Below is a small trained network, with its code and all its weights. Each question gives an input and a target symbol and asks what happens when units are switched off, that is, made to give their printed mean instead of their output.

import numpy as np


def w(rows, s, z=0):
    codes = np.array(rows[::2]) - 128.0
    scale = np.full(codes.shape[1], s)
    scale[-1] = z or s
    return codes * scale


def norm(h):
    return h / np.sqrt((h * h).mean(-1, keepdims=True) + 1e-5)


def f(y):
    return np.maximum(y, 0)


def softmax(a):
    e = np.exp(a - a.max(-1, keepdims=True))
    return e / e.sum(-1, keepdims=True)


def log_softmax(a):
    a = a - a.max(-1, keepdims=True)
    return a - np.log(np.exp(a).sum(-1, keepdims=True))


def net(x, mask):
    ids = ['Ξαγζημπτφω'.index(c) for c in x.split()]
    T = len(ids)
    res = E[ids] + P[:T]
    u = 0
    for l in range(2):
        r = norm(res)
        for j in range(2):
            rows = slice(4 * j, 4 * j + 4)
            q, k, v = (r @ M[l][rows].T for M in (Q, K, V))
            z = softmax(np.where(np.tri(T) > 0, q @ k.T / 4**0.5, -1e9)) @ v
            o = O[l][rows]
            res = res + np.where(mask[u + j], z, o[:, -1]) @ o[:, :-1]
        u += 2
        y = f(norm(res) @ A[l][:, :-1].T + A[l][:, -1])
        res = res + np.where(mask[u : u + 8], y, B[l][:, -1]) @ B[l][:, :-1]
        u += 8
    return log_softmax(norm(res)[-1] @ U[:, :-1].T + U[:, -1])


Q, K, V, O, A, B = {}, {}, {}, {}, {}, {}
E = w([
[63,170,113,158,97,95,194,246],'Ξ',
[102,182,178,90,66,108,211,63],'α',
[104,68,58,171,81,174,135,86],'γ',
[167,204,70,78,90,170,113,157],'ζ',
[143,209,122,174,149,207,176,141],'η',
[163,167,71,240,167,163,132,74],'μ',
[71,90,163,103,170,164,16,118],'π',
[190,93,120,45,187,147,150,137],'τ',
[176,144,26,137,118,83,69,86],'φ',
[188,121,96,104,155,33,90,51],'ω',
],0.011)
P = w([
[66,205,52,50,206,119,209,66],'0',
[82,173,77,64,178,126,178,77],'1',
[111,157,85,73,166,137,162,85],'2',
[126,146,99,82,153,144,156,95],'3',
[142,135,109,92,140,146,151,97],'4',
[159,133,121,94,136,150,142,111],'5',
[173,130,130,101,125,147,138,121],'6',
[183,122,145,112,117,149,133,129],'7',
[194,122,157,120,114,153,135,134],'8',
[206,119,171,132,108,150,127,143],'9',
[215,117,182,143,103,149,122,152],'10',
[226,115,189,155,94,145,116,164],'11',
[240,117,200,168,90,140,105,171],'12',
[254,122,209,181,90,143,94,173],'13',
],0.0062)
Q[0] = w([
[139,157,107,130,116,86,168,174],'L0H1',
[113,136,146,131,161,93,122,192],'L0H1',
[69,119,149,132,159,111,113,145],'L0H1',
[73,89,174,109,96,182,62,125],'L0H1',
[113,43,38,171,136,127,247,170],'L0H2',
[172,139,159,61,170,140,143,140],'L0H2',
[90,80,4,122,32,163,79,159],'L0H2',
[87,150,125,81,164,36,204,192],'L0H2',
],0.018)
K[0] = w([
[143,114,104,139,129,101,184,144],'L0H1',
[112,149,100,125,130,101,151,140],'L0H1',
[94,143,65,105,153,133,152,108],'L0H1',
[59,140,134,123,181,134,80,105],'L0H1',
[82,114,50,144,112,150,207,85],'L0H2',
[164,108,87,57,149,151,127,141],'L0H2',
[115,163,56,155,6,109,64,150],'L0H2',
[71,128,131,63,133,92,170,96],'L0H2',
],0.023)
V[0] = w([
[87,119,91,161,43,112,198,58],'L0H1',
[146,20,254,164,177,139,152,141],'L0H1',
[130,156,135,117,174,119,235,47],'L0H1',
[161,133,39,238,180,78,137,150],'L0H1',
[64,142,56,114,106,92,174,143],'L0H2',
[125,143,116,183,193,114,130,96],'L0H2',
[157,144,162,82,112,127,74,172],'L0H2',
[107,96,188,122,159,104,151,125],'L0H2',
],0.0091)
O[0] = w([
[188,3,163,140,3,99,149,182,80],'L0H1',
[15,61,67,189,176,76,175,170,91],'L0H1',
[242,140,136,198,187,111,227,137,254],'L0H1',
[120,111,86,34,78,155,187,96,33],'L0H1',
[71,86,56,80,85,128,133,150,103],'L0H2',
[125,115,144,183,49,169,84,75,110],'L0H2',
[172,193,132,89,175,56,170,189,153],'L0H2',
[121,106,214,76,138,149,118,95,103],'L0H2',
],0.006,0.0075)
A[0] = w([
[1,175,99,105,84,122,169,108,4],'L0N1',
[116,111,169,124,124,124,99,141,65],'L0N2',
[122,132,133,137,114,109,149,95,113],'L0N3',
[126,156,130,135,100,142,150,127,127],'L0N4',
[110,124,160,115,120,96,93,105,53],'L0N5',
[106,160,165,86,68,128,134,144,42],'L0N6',
[148,148,115,133,108,89,105,102,149],'L0N7',
[81,95,105,145,92,155,131,204,57],'L0N8',
],0.02,0.0018)
B[0] = w([
[69,84,116,125,174,249,122,13,174],'L0N1',
[136,158,146,122,110,123,112,156,142],'L0N2',
[118,141,150,127,146,109,149,98,207],'L0N3',
[126,159,139,126,147,145,140,127,239],'L0N4',
[135,175,114,108,144,89,121,162,147],'L0N5',
[150,150,127,116,167,126,184,121,181],'L0N6',
[136,141,74,138,149,92,122,119,254],'L0N7',
[137,134,131,72,157,68,213,193,181],'L0N8',
],0.019,0.0034)
Q[1] = w([
[113,189,106,120,87,6,164,90],'L1H1',
[114,177,243,160,110,174,191,104],'L1H1',
[213,135,113,88,242,117,101,142],'L1H1',
[142,20,203,122,215,80,101,58],'L1H1',
[129,179,153,229,153,133,102,126],'L1H2',
[136,142,178,116,144,111,176,148],'L1H2',
[103,145,159,154,118,139,141,119],'L1H2',
[97,195,153,158,97,112,159,129],'L1H2',
],0.021)
K[1] = w([
[224,79,165,118,51,70,66,168],'L1H1',
[253,138,125,224,167,146,205,150],'L1H1',
[80,196,180,178,182,103,15,165],'L1H1',
[29,102,120,186,167,30,184,188],'L1H1',
[96,156,153,173,190,131,74,171],'L1H2',
[75,109,145,90,110,86,148,151],'L1H2',
[111,144,164,162,95,125,112,119],'L1H2',
[113,168,182,110,68,131,74,150],'L1H2',
],0.019)
V[1] = w([
[177,120,124,58,134,10,96,191],'L1H1',
[143,65,161,85,174,203,134,131],'L1H1',
[59,181,206,68,87,112,167,127],'L1H1',
[129,207,100,142,112,202,178,250],'L1H1',
[135,124,104,74,121,128,102,182],'L1H2',
[58,185,79,158,140,52,211,167],'L1H2',
[161,88,92,166,149,113,53,158],'L1H2',
[67,72,148,98,161,124,112,74],'L1H2',
],0.016)
O[1] = w([
[217,160,80,10,141,85,134,161,182],'L1H1',
[53,93,97,144,162,96,115,176,130],'L1H1',
[140,54,187,123,118,97,117,216,3],'L1H1',
[112,190,135,169,14,139,159,223,201],'L1H1',
[146,123,119,140,92,87,146,127,69],'L1H2',
[178,10,92,148,102,161,135,146,242],'L1H2',
[200,185,149,173,95,109,146,72,42],'L1H2',
[116,164,92,33,95,127,154,105,41],'L1H2',
],0.011,0.0063)
A[1] = w([
[155,168,164,70,88,210,171,111,71],'L1N1',
[178,119,130,79,126,131,130,67,101],'L1N2',
[137,77,137,94,163,23,80,45,82],'L1N3',
[122,61,253,93,171,146,128,144,99],'L1N4',
[81,185,185,116,97,142,113,121,79],'L1N5',
[100,106,15,139,26,68,104,87,104],'L1N6',
[114,169,124,94,171,81,185,154,61],'L1N7',
[67,148,169,51,40,18,173,57,4],'L1N8',
],0.018,0.0031)
B[1] = w([
[80,100,71,107,57,142,107,106,190],'L1N1',
[110,136,166,121,161,72,63,137,187],'L1N2',
[111,127,162,148,69,219,132,208,182],'L1N3',
[221,153,155,110,76,94,163,65,223],'L1N4',
[171,107,121,85,147,105,74,165,152],'L1N5',
[139,38,111,101,137,32,55,104,145],'L1N6',
[131,152,119,157,167,71,152,163,254],'L1N7',
[2,85,228,108,82,85,128,97,150],'L1N8',
],0.022,0.0096)
U = w([
[106,128,120,43,157,187,205,121,134],'Ξ',
[207,141,182,130,87,113,172,95,192],'α',
[141,2,92,141,126,123,96,152,183],'γ',
[130,204,46,101,43,161,131,156,74],'ζ',
[101,115,195,181,90,171,137,216,73],'η',
[109,129,113,189,158,177,106,51,243],'μ',
[44,163,180,103,86,63,125,113,150],'π',
[117,162,102,178,227,74,162,157,97],'τ',
[129,142,49,131,122,73,43,38,4],'φ',
[138,151,180,59,175,182,58,153,160],'ω',
],0.0091,0.0025)

Each question gives the input, a string of symbols that net reads in full, and the target symbol t.
The units are the heads (4 rows each of Q, K, V and O) and the neurons (one row each of A and B). Each row of codes is followed by its name. A weight is (code - 128) times the scale printed after its matrix; where a second scale follows, it is the last column's (O, A, B and U).
mask holds one flag per unit, layer by layer, with each layer's heads first. A switched-off unit (its flag False) gives its mean, the last column of its rows in O or B, instead of its output. The means were averaged over made-up inputs and are rounded, as every weight is.
A unit's drop is (log p(t) with every unit on - log p(t) with that unit switched off) / (log p(t) with every unit on - log p(t) with every unit switched off).
most important unit: the unit with the biggest drop
k most important neurons: the k neurons with the biggest drops, biggest first
k most important neurons of layer l: the k neurons of layer l with the biggest drops, biggest first
which heads matter: for each layer, one digit per head in row order, 1 if its drop is at least 0.15 and else 0, layers parted by /
input τ τ τ ζ τ μ ω ζ, target τ: which heads matter -> 11 / 00
input Ξ α ω γ, target γ: which heads matter -> 11 / 01
input ζ ω α τ α τ ζ, target ω: 2 most important neurons -> [L0N6; L1N3]
input τ τ ζ α η τ μ τ Ξ α, target η: which heads matter -> 10 / 10
input γ α μ τ ζ τ ω τ τ μ τ φ τ, target φ: which heads matter -> 10 / 10
input α γ τ α τ τ τ τ γ μ τ τ α, target τ: which heads matter -> 01 / 10
input ζ γ ζ τ τ τ ζ μ ζ, target μ: 2 most important neurons -> [L0N6; L1N7]
input ζ α ζ ω ω Ξ τ τ τ τ ζ ζ τ τ, target τ: which heads matter -> 11 / 00
input τ τ ω τ α α τ ω ω π, target ω: 2 most important neurons -> [L0N1; L1N5]
input γ α α ω τ η τ ζ τ ω ω τ, target ω: which heads matter -> 10 / 10
input η τ ω γ α ζ τ τ ω τ, target ω: which heads matter -> 00 / 10
input α τ μ τ ω τ ω τ τ π γ, target μ: which heads matter -> 00 / 00
input ω π ζ φ ζ τ α τ ζ α ω τ α, target π: which heads matter -> 10 / 01
input η π τ τ, target α: most important unit -> L1H1
input ζ μ γ γ ζ τ π ζ γ τ τ φ, target γ: most important unit -> L1N6
input ζ τ ζ φ γ τ ζ, target φ: which heads matter -> 11 / 10
input τ α τ, target α: which heads matter -> 10 / 10
input α π γ η, target ζ: which heads matter -> 10 / 11
input α τ γ τ, target γ: 2 most important neurons of layer 1 -> [L1N7; L1N4]
input Ξ τ μ τ ω τ γ τ, target γ: 3 most important neurons -> [L0N8; L0N7; L1N7]
input τ π τ τ μ, target φ: 2 most important neurons -> [L1N6; L0N1]
input τ ζ τ τ τ τ ζ ζ, target ζ: 2 most important neurons -> [L1N1; L1N4]
input ω α ζ ζ ζ γ τ η τ, target η: most important neuron of layer 0 -> [L0N7]
input τ τ α ζ τ α α α ζ, target τ: 3 most important neurons of layer 1 -> [L1N4; L1N3; L1N1]
input α π τ τ γ α μ, target φ: 3 most important neurons -> [L0N1; L1N6; L0N5]
